Here is a tiny trained network, its code and every weight. The questions are about switching its units off for an input and a class, where a switched-off unit gives its printed mean instead of its output.

import numpy as np


def w(rows, s, z=0):
    codes = np.array(rows[::2]) - 128.0
    scale = np.full(codes.shape[1], s)
    scale[-1] = z or s
    return codes * scale


def f(y):
    return np.maximum(y, 0)


def log_softmax(a):
    a = a - a.max(-1, keepdims=True)
    return a - np.log(np.exp(a).sum(-1, keepdims=True))


def net(x, mask):
    res = np.array(x, float).reshape(1, 4) / 4 @ E
    y = f(res @ A[0][:, :-1].T + A[0][:, -1])
    res = res + np.where(mask, y, B[0][:, -1]) @ B[0][:, :-1]
    return log_softmax(res[-1] @ U[:, :-1].T + U[:, -1])


A, B = {}, {}
E = w([
[131,144,234,154,96,192,69,29,246,125,207],'x0',
[132,144,137,135,24,99,147,185,115,118,194],'x1',
[105,45,245,17,173,78,116,155,163,141,107],'x2',
[49,230,94,46,130,176,1,132,98,135,189],'x3',
],0.0087)
A[0] = w([
[124,118,109,110,138,116,188,134,129,107,84,152],'N0',
[105,123,90,92,139,85,138,199,58,159,99,94],'N1',
[147,127,204,120,64,114,144,126,148,109,149,71],'N2',
[127,108,166,141,102,125,155,122,162,95,161,112],'N3',
[178,126,71,236,131,155,173,80,129,102,121,86],'N4',
[119,138,130,92,169,207,91,56,161,112,117,77],'N5',
[167,111,131,142,187,153,130,137,156,161,36,134],'N6',
[131,92,137,116,220,127,144,102,103,134,1,23],'N7',
[168,132,168,159,95,139,150,121,160,112,151,53],'N8',
[178,144,107,195,113,149,150,113,142,153,103,70],'N9',
[152,107,134,129,174,121,111,137,114,133,98,63],'N10',
[130,105,102,124,108,61,152,178,107,105,73,3],'N11',
[135,103,115,94,123,128,149,146,129,137,64,150],'N12',
[121,134,126,131,123,121,103,139,164,134,142,114],'N13',
[113,145,118,125,113,136,124,117,143,141,127,53],'N14',
[122,199,103,116,65,165,85,148,83,115,187,56],'N15',
[124,124,153,153,110,117,136,127,134,121,163,81],'N16',
[164,88,211,158,53,105,155,126,201,117,162,138],'N17',
[125,136,137,124,105,139,154,112,130,131,121,112],'N18',
[94,173,155,117,181,176,40,71,145,164,136,131],'N19',
[119,250,61,153,79,177,111,136,102,119,182,106],'N20',
[158,129,49,147,78,98,159,168,40,74,134,103],'N21',
[123,99,111,133,127,110,174,138,106,137,74,157],'N22',
[123,106,197,73,167,167,104,87,206,120,111,93],'N23',
[121,104,158,109,163,121,115,146,153,142,144,95],'N24',
],0.012,0.0079)
B[0] = w([
[159,128,118,103,168,135,134,117,94,180,97,177],'N0',
[63,129,161,83,143,38,159,114,89,47,72,207],'N1',
[190,87,101,103,149,187,109,147,142,140,148,171],'N2',
[184,103,124,111,177,149,95,142,102,172,100,167],'N3',
[168,79,115,230,132,198,179,108,100,128,133,201],'N4',
[100,132,146,62,119,86,97,156,195,144,178,190],'N5',
[125,183,130,158,69,121,156,135,127,78,69,192],'N6',
[98,171,127,163,74,89,199,73,103,86,75,200],'N7',
[167,101,116,110,142,116,170,131,84,178,107,159],'N8',
[158,113,136,165,137,170,163,117,114,121,134,165],'N9',
[127,108,146,159,109,120,129,161,126,126,85,148],'N10',
[143,130,103,66,182,101,86,149,128,203,123,166],'N11',
[117,133,119,145,98,117,152,121,108,102,91,173],'N12',
[136,131,103,123,138,139,110,160,114,115,143,148],'N13',
[123,165,112,137,121,117,117,101,114,128,137,133],'N14',
[60,126,151,132,97,83,91,132,172,77,173,220],'N15',
[158,125,88,117,147,133,118,126,105,141,113,144],'N16',
[226,78,123,93,213,171,112,139,98,254,144,218],'N17',
[146,125,128,114,116,146,130,115,128,125,110,135],'N18',
[108,141,105,81,116,127,43,182,220,128,200,231],'N19',
[82,164,134,207,68,189,77,104,235,95,212,253],'N20',
[111,219,156,86,106,70,194,98,131,120,80,215],'N21',
[188,142,148,120,154,128,141,146,132,182,105,187],'N22',
[107,209,125,37,122,68,158,95,137,138,101,214],'N23',
[102,114,93,95,123,137,101,160,110,128,129,159],'N24',
],0.0096,0.016)
U = w([
[177,101,120,225,141,178,166,115,92,142,99,140],'0',
[49,151,126,144,79,113,97,126,174,57,169,157],'1',
[74,22,142,108,170,86,98,168,2,68,109,2],'2',
[120,145,128,74,130,54,175,124,84,123,29,176],'3',
[142,109,122,53,152,139,69,156,154,175,184,109],'4',
],0.0092,0.0061)

Each question gives the input, the list of numbers given to net, and the class t.
The units are the neurons (one row each of A and B). Each row of codes is followed by its name. A weight is (code - 128) times the scale printed after its matrix; where a second scale follows, it is the last column's (A, B and U).
mask holds one flag per neuron, in row order. A switched-off neuron (its flag False) gives its mean, the last column of its row in B, instead of its output. The means were averaged over made-up inputs and are rounded, as every weight is.
A unit's drop is (log p(t) with every unit on - log p(t) with that unit switched off) / (log p(t) with every unit on - log p(t) with every unit switched off).
The circuit of an input: a set's keep is (log p(t) with only the set's units on - log p(t) with every unit switched off) / (log p(t) with every unit on - log p(t) with every unit switched off). Starting from the 12 units with the biggest drops (on a tie, the unit counted first), units are removed one at a time, each time the one whose removal leaves the highest keep (on an exact tie, the one counted first), for as long as the keep stays at least 0.8.
units of the circuit, in order: the units of the circuit, biggest drop first
k most important neurons: the k neurons with the biggest drops, biggest first
drop of u: that unit's drop, to one decimal
input [2,3,5,-6], class 4: units of the circuit, in order -> (N17)
input [-6,2,-8,-3], class 0: 2 most important neurons -> (N4 N20)
input [-5,3,8,8], class 2: units of the circuit, in order -> (N21 N1 N23)
input [-1,-3,0,-4], class 0: 3 most important neurons -> (N23 N1 N21)
input [1,8,-3,-1], class 4: 4 most important neurons -> (N17 N7 N6 N15)
input [-3,-6,-4,-6], class 0: 2 most important neurons -> (N4 N23)
input [-1,7,1,0], class 3: 2 most important neurons -> (N19 N20)
input [-3,2,-5,-6], class 0: 2 most important neurons -> (N4 N23)
input [-4,-8,-4,-8], class 0: 3 most important neurons -> (N4 N23 N9)
input [-1,8,3,-4], class 4: 3 most important neurons -> (N17 N7 N2)
input [-3,-3,8,6], class 3: 2 most important neurons -> (N20 N15)
input [7,4,-4,2], class 4: drop of N17 -> 0.6
input [3,-3,1,1], class 4: drop of N15 -> 0.1
input [-2,2,-5,-4], class 0: units of the circuit, in order -> (N4)
input [8,2,-7,-2], class 0: drop of N4 -> 0.6
